Below is a small trained network, with its code and all its weights. Each question gives an input and a class and asks what happens when units are switched off, that is, made to give their printed mean instead of their output.

import numpy as np


def w(rows, s, z=0):
    codes = np.array(rows[::2]) - 128.0
    scale = np.full(codes.shape[1], s)
    scale[-1] = z or s
    return codes * scale


def f(y):
    return y / 2 * (1 + np.tanh(0.7978845608 * (y + 0.044715 * y**3)))


def log_softmax(a):
    a = a - a.max(-1, keepdims=True)
    return a - np.log(np.exp(a).sum(-1, keepdims=True))


def net(x, mask):
    res = np.array(x, float).reshape(1, 7) / 4 @ E
    y = f(res @ A[0][:, :-1].T + A[0][:, -1])
    res = res + np.where(mask, y, B[0][:, -1]) @ B[0][:, :-1]
    return log_softmax(res[-1] @ U[:, :-1].T + U[:, -1])


A, B = {}, {}
E = w([
[94,111,166,58,196],'x0',
[113,153,107,115,180],'x1',
[73,123,167,198,128],'x2',
[123,77,131,132,165],'x3',
[255,138,168,71,144],'x4',
[99,88,100,39,86],'x5',
[87,220,182,116,118],'x6',
],0.0092)
A[0] = w([
[178,160,193,101,123,73],'n1',
[152,139,97,152,137,104],'n2',
[196,215,174,66,130,28],'n3',
[93,110,142,105,195,64],'n4',
[135,52,138,113,101,103],'n5',
[33,220,115,129,7,52],'n6',
[106,133,148,236,131,118],'n7',
[70,93,149,86,240,74],'n8',
[126,125,133,154,140,77],'n9',
[122,107,140,129,148,39],'n10',
[127,129,125,110,126,52],'n11',
[140,62,135,109,96,93],'n12',
[90,150,154,245,114,81],'n13',
[98,155,133,173,93,156],'n14',
[113,124,149,229,141,70],'n15',
[95,149,123,111,78,7],'n16',
[167,163,54,211,158,133],'n17',
[107,115,138,111,149,100],'n18',
[185,107,53,167,143,1],'n19',
[110,161,123,166,144,50],'n20',
[93,117,133,104,196,17],'n21',
[116,124,139,189,128,112],'n22',
[96,160,118,110,77,43],'n23',
[188,21,78,142,84,19],'n24',
[136,139,140,122,125,135],'n25',
[134,144,119,129,123,119],'n26',
[106,112,138,110,168,86],'n27',
[102,156,130,148,93,108],'n28',
[142,44,135,103,93,25],'n29',
[96,145,139,203,113,130],'n30',
],0.015,0.0037)
B[0] = w([
[221,143,109,168,103,191],'n1',
[110,153,124,121,163,146],'n2',
[252,193,150,168,82,230],'n3',
[80,146,71,135,111,168],'n4',
[152,78,112,95,98,171],'n5',
[131,49,121,218,243,253],'n6',
[98,153,198,112,73,234],'n7',
[45,156,25,158,82,213],'n8',
[123,141,136,103,117,135],'n9',
[116,122,116,116,129,126],'n10',
[131,129,133,123,102,123],'n11',
[153,81,123,94,100,166],'n12',
[96,129,220,129,72,248],'n13',
[106,116,173,162,135,197],'n14',
[121,150,191,101,67,214],'n15',
[116,102,94,149,164,145],'n16',
[92,224,131,122,192,215],'n17',
[101,134,96,133,141,140],'n18',
[94,176,105,65,204,174],'n19',
[152,75,160,105,95,157],'n20',
[86,139,77,145,89,161],'n21',
[116,146,166,123,108,180],'n22',
[135,85,94,154,168,154],'n23',
[148,87,138,6,167,220],'n24',
[144,134,130,143,126,136],'n25',
[134,134,127,138,148,132],'n26',
[100,130,93,134,120,149],'n27',
[118,102,148,156,156,166],'n28',
[158,64,124,94,93,171],'n29',
[102,122,193,131,108,212],'n30',
],0.032,0.011)
U = w([
[152,87,150,160,184,22],'0',
[112,157,61,101,85,194],'1',
[249,204,126,113,109,254],'2',
[127,160,235,107,102,148],'3',
[164,210,138,31,194,95],'4',
[189,92,109,3,121,101],'5',
],0.0061,0.002)

Each question gives the input, the list of numbers given to net, and the class t.
The units are the neurons (one row each of A and B). Each row of codes is followed by its name. A weight is (code - 128) times the scale printed after its matrix; where a second scale follows, it is the last column's (A, B and U).
mask holds one flag per neuron, in row order. A switched-off neuron (its flag False) gives its mean, the last column of its row in B, instead of its output. The means were averaged over made-up inputs and are rounded, as every weight is.
A unit's drop is (log p(t) with every unit on - log p(t) with that unit switched off) / (log p(t) with every unit on - log p(t) with every unit switched off).
The circuit of an input: a set's keep is (log p(t) with only the set's units on - log p(t) with every unit switched off) / (log p(t) with every unit on - log p(t) with every unit switched off). Starting from the 12 units with the biggest drops (on a tie, the unit counted first), units are removed one at a time, each time the one whose removal leaves the highest keep (on an exact tie, the one counted first), for as long as the keep stays at least 0.8.
units of the circuit, in order: the units of the circuit, biggest drop first
k most important neurons: the k neurons with the biggest drops, biggest first
drop of u: that unit's drop, to one decimal
input [7,3,-3,-6,-1,-4,8], class 2: units of the circuit, in order : n3
input [-8,1,2,-4,-2,0,7], class 0: 2 most important neurons : n6, n23
input [-8,8,0,-3,0,-2,-4], class 4: 2 most important neurons : n19, n17
input [-4,-7,5,-5,-7,4,-2], class 0: 2 most important neurons : n6, n23
input [-7,5,5,1,5,2,8], class 0: 2 most important neurons : n6, n15
input [0,-2,-6,0,2,-1,-2], class 5: 2 most important neurons : n24, n17
input [-4,-6,-4,7,4,-6,2], class 2: 2 most important neurons : n1, n3
input [-3,1,-5,8,-1,-1,3], class 4: 2 most important neurons : n6, n3
input [-7,-1,-1,-7,4,4,3], class 2: 3 most important neurons : n3, n1, n30
input [-1,6,4,-2,3,2,-1], class 2: 4 most important neurons : n6, n24, n13, n8
input [-3,6,-2,5,0,3,1], class 1: 2 most important neurons : n6, n3
input [-5,-6,-8,1,3,5,8], class 2: drop of n3 : 0.5
input [5,-4,0,5,-4,-2,4], class 1: drop of n8 : 0.2
input [4,-3,8,8,3,7,0], class 1: units of the circuit, in order : n8
input [0,6,-3,-2,-2,-4,8], class 0: drop of n6 : 0.8
